Here is a tiny trained network, its code and every weight. The questions are about switching its units off for an input and a target symbol, where a switched-off unit gives its printed mean instead of its output.

import numpy as np


def w(rows, s, z=0):
    codes = np.array(rows[::2]) - 128.0
    scale = np.full(codes.shape[1], s)
    scale[-1] = z or s
    return codes * scale


def f(y):
    return y / 2 * (1 + np.tanh(0.7978845608 * (y + 0.044715 * y**3)))


def softmax(a):
    e = np.exp(a - a.max(-1, keepdims=True))
    return e / e.sum(-1, keepdims=True)


def log_softmax(a):
    a = a - a.max(-1, keepdims=True)
    return a - np.log(np.exp(a).sum(-1, keepdims=True))


def net(x, mask):
    ids = ['αβδεζθλξπσφψω'.index(c) for c in x.split()]
    T = len(ids)
    res = E[ids] + P[:T]
    q, k, v = (res @ M[0].T for M in (Q, K, V))
    z = softmax(np.where(np.tri(T) > 0, q @ k.T / 3**0.5, -1e9)) @ v
    res = res + np.where(mask[0], z, O[0][:, -1]) @ O[0][:, :-1]
    y = f(res @ A[0][:, :-1].T + A[0][:, -1])
    res = res + np.where(mask[1:13], y, B[0][:, -1]) @ B[0][:, :-1]
    return log_softmax(res[-1] @ U[:, :-1].T + U[:, -1])


Q, K, V, O, A, B = {}, {}, {}, {}, {}, {}
E = w([
[161,151,52,154,78],'α',
[253,93,118,190,75],'β',
[200,76,129,148,108],'δ',
[226,110,163,104,117],'ε',
[164,119,91,113,141],'ζ',
[150,118,183,32,154],'θ',
[109,151,49,95,137],'λ',
[187,141,164,26,170],'ξ',
[103,85,131,135,97],'π',
[121,66,119,123,146],'σ',
[79,195,51,104,100],'φ',
[148,83,140,88,163],'ψ',
[67,167,35,167,43],'ω',
],0.019)
P = w([
[145,121,154,81,139],'0',
[125,190,121,157,178],'1',
[187,81,82,173,157],'2',
[148,114,140,67,114],'3',
[127,169,119,157,181],'4',
[197,65,57,173,152],'5',
[154,108,130,49,91],'6',
[128,159,119,158,183],'7',
[196,45,45,170,156],'8',
[161,104,119,29,68],'9',
[129,157,121,161,178],'10',
[194,21,35,170,161],'11',
[168,97,108,6,45],'12',
[131,155,123,165,171],'13',
],0.023)
Q[0] = w([
[231,77,30,40,150],'H1',
[150,57,56,59,80],'H1',
[225,151,10,68,157],'H1',
],0.011)
K[0] = w([
[149,41,65,2,46],'H1',
[176,145,173,51,19],'H1',
[118,53,42,72,95],'H1',
],0.0093)
V[0] = w([
[213,168,79,176,45],'H1',
[12,84,160,166,85],'H1',
[139,210,176,138,76],'H1',
],0.011)
O[0] = w([
[168,186,158,164,111,156],'H1',
[88,57,194,165,152,2],'H1',
[173,156,186,219,10,91],'H1',
],0.013,0.014)
A[0] = w([
[162,55,85,166,108,218],'N1',
[132,107,86,112,168,220],'N2',
[175,66,162,71,81,65],'N3',
[68,84,155,86,70,109],'N4',
[188,94,175,102,155,43],'N5',
[117,68,77,110,117,9],'N6',
[44,186,166,68,87,66],'N7',
[189,101,159,96,127,119],'N8',
[161,79,73,249,192,197],'N9',
[111,173,159,197,189,156],'N10',
[150,122,175,87,123,254],'N11',
[92,137,94,189,166,249],'N12',
],0.017,0.0098)
B[0] = w([
[184,125,141,165,156,188],'N1',
[127,127,133,168,118,254],'N2',
[122,70,127,114,214,179],'N3',
[169,124,123,179,8,137],'N4',
[53,118,176,101,89,150],'N5',
[75,97,83,93,112,161],'N6',
[74,182,140,191,131,145],'N7',
[104,151,97,156,117,190],'N8',
[65,138,145,86,110,199],'N9',
[86,53,80,142,85,142],'N10',
[136,114,180,132,114,186],'N11',
[152,114,195,133,148,167],'N12',
],0.018,0.026)
U = w([
[119,199,160,129,94,94],'α',
[167,204,92,85,116,213],'β',
[133,135,128,217,103,198],'δ',
[209,124,108,210,128,77],'ε',
[169,89,89,182,89,195],'ζ',
[140,70,51,143,107,91],'θ',
[83,112,115,176,93,148],'λ',
[183,116,4,107,121,156],'ξ',
[90,135,165,87,186,61],'π',
[75,105,89,11,107,2],'σ',
[199,85,168,184,179,146],'φ',
[66,148,22,83,104,92],'ψ',
[157,110,210,42,85,230],'ω',
],0.014,0.0075)

Each question gives the input, a string of symbols that net reads in full, and the target symbol t.
The units are the heads (3 rows each of Q, K, V and O) and the neurons (one row each of A and B). Each row of codes is followed by its name. A weight is (code - 128) times the scale printed after its matrix; where a second scale follows, it is the last column's (O, A, B and U).
mask holds one flag per unit, heads first, then neurons. A switched-off unit (its flag False) gives its mean, the last column of its rows in O or B, instead of its output. The means were averaged over made-up inputs and are rounded, as every weight is.
A unit's drop is (log p(t) with every unit on - log p(t) with that unit switched off) / (log p(t) with every unit on - log p(t) with every unit switched off).
The circuit of an input: a set's keep is (log p(t) with only the set's units on - log p(t) with every unit switched off) / (log p(t) with every unit on - log p(t) with every unit switched off). Starting from the 12 units with the biggest drops (on a tie, the unit counted first), units are removed one at a time, each time the one whose removal leaves the highest keep (on an exact tie, the one counted first), for as long as the keep stays at least 0.8.
circuit, biggest first: the units of the circuit, biggest drop first
most important unit: the unit with the biggest drop
top k neurons: the k neurons with the biggest drops, biggest first
input ψ ψ ξ σ λ σ, target σ: most important unit : N9
input ζ ω σ φ ξ θ ζ θ π ψ φ, target φ: circuit, biggest first : (N12; N9)
input σ β λ ξ ξ ω π ε θ ζ, target ξ: top 2 neurons : (N9; N12)
input σ λ θ σ ε δ δ θ β δ ε δ, target δ: circuit, biggest first : (N1; N9; H1; N3)
input θ δ α, target θ: circuit, biggest first : (N1; H1; N6)
input λ σ ξ, target λ: circuit, biggest first : (N5; N8)
input ε λ θ, target ε: circuit, biggest first : (N9; H1)
input ψ ξ θ φ λ ζ δ θ δ δ β ξ δ ξ, target β: circuit, biggest first : (N1; H1; N9)
input ξ λ ω ζ λ α β α θ σ ζ ξ π ξ, target ω: top 2 neurons : (N1; N5)
input ξ ξ σ ξ λ ξ ξ ω δ σ α, target π: top 2 neurons : (N12; N1)
input ξ δ λ π ψ ξ δ ψ σ, target δ: top 3 neurons : (N1; N9; N3)
input π ψ λ λ ζ ξ ζ θ, target β: top 4 neurons : (N3; N1; N12; N9)
input ω δ ε ξ ξ, target β: circuit, biggest first : (N1; N3; N9)
input δ π ξ φ β σ ψ ε ξ ε β ξ δ ψ, target φ: top 3 neurons : (N9; N8; N12)
input ψ σ ψ, target ψ: top 4 neurons : (N6; N9; N2; N11)
input α θ ψ θ ξ ω, target θ: circuit, biggest first : (N1; N6; H1)
input ξ σ ω ψ λ β δ ξ β, target δ: top 4 neurons : (N1; N9; N8; N3)
input φ σ π, target φ: most important unit : N1
input ψ β β ω ψ λ δ θ α σ ε ξ ε θ, target β: circuit, biggest first : (N3; H1)
input λ φ δ ξ ψ, target φ: top 2 neurons : (N9; N8)
input ω σ θ π φ ξ δ, target φ: circuit, biggest first : (N3)
input ζ ξ θ ε ζ ψ ψ ε ξ, target ψ: top 2 neurons : (N6; N2)
input ξ ξ δ ζ σ, target π: circuit, biggest first : (N1; N12)
input λ φ θ λ θ ζ ψ ε ξ ε ξ σ, target ε: circuit, biggest first : (N1; H1)
input ψ ψ β φ ξ ξ θ, target λ: top 2 neurons : (N4; N7)
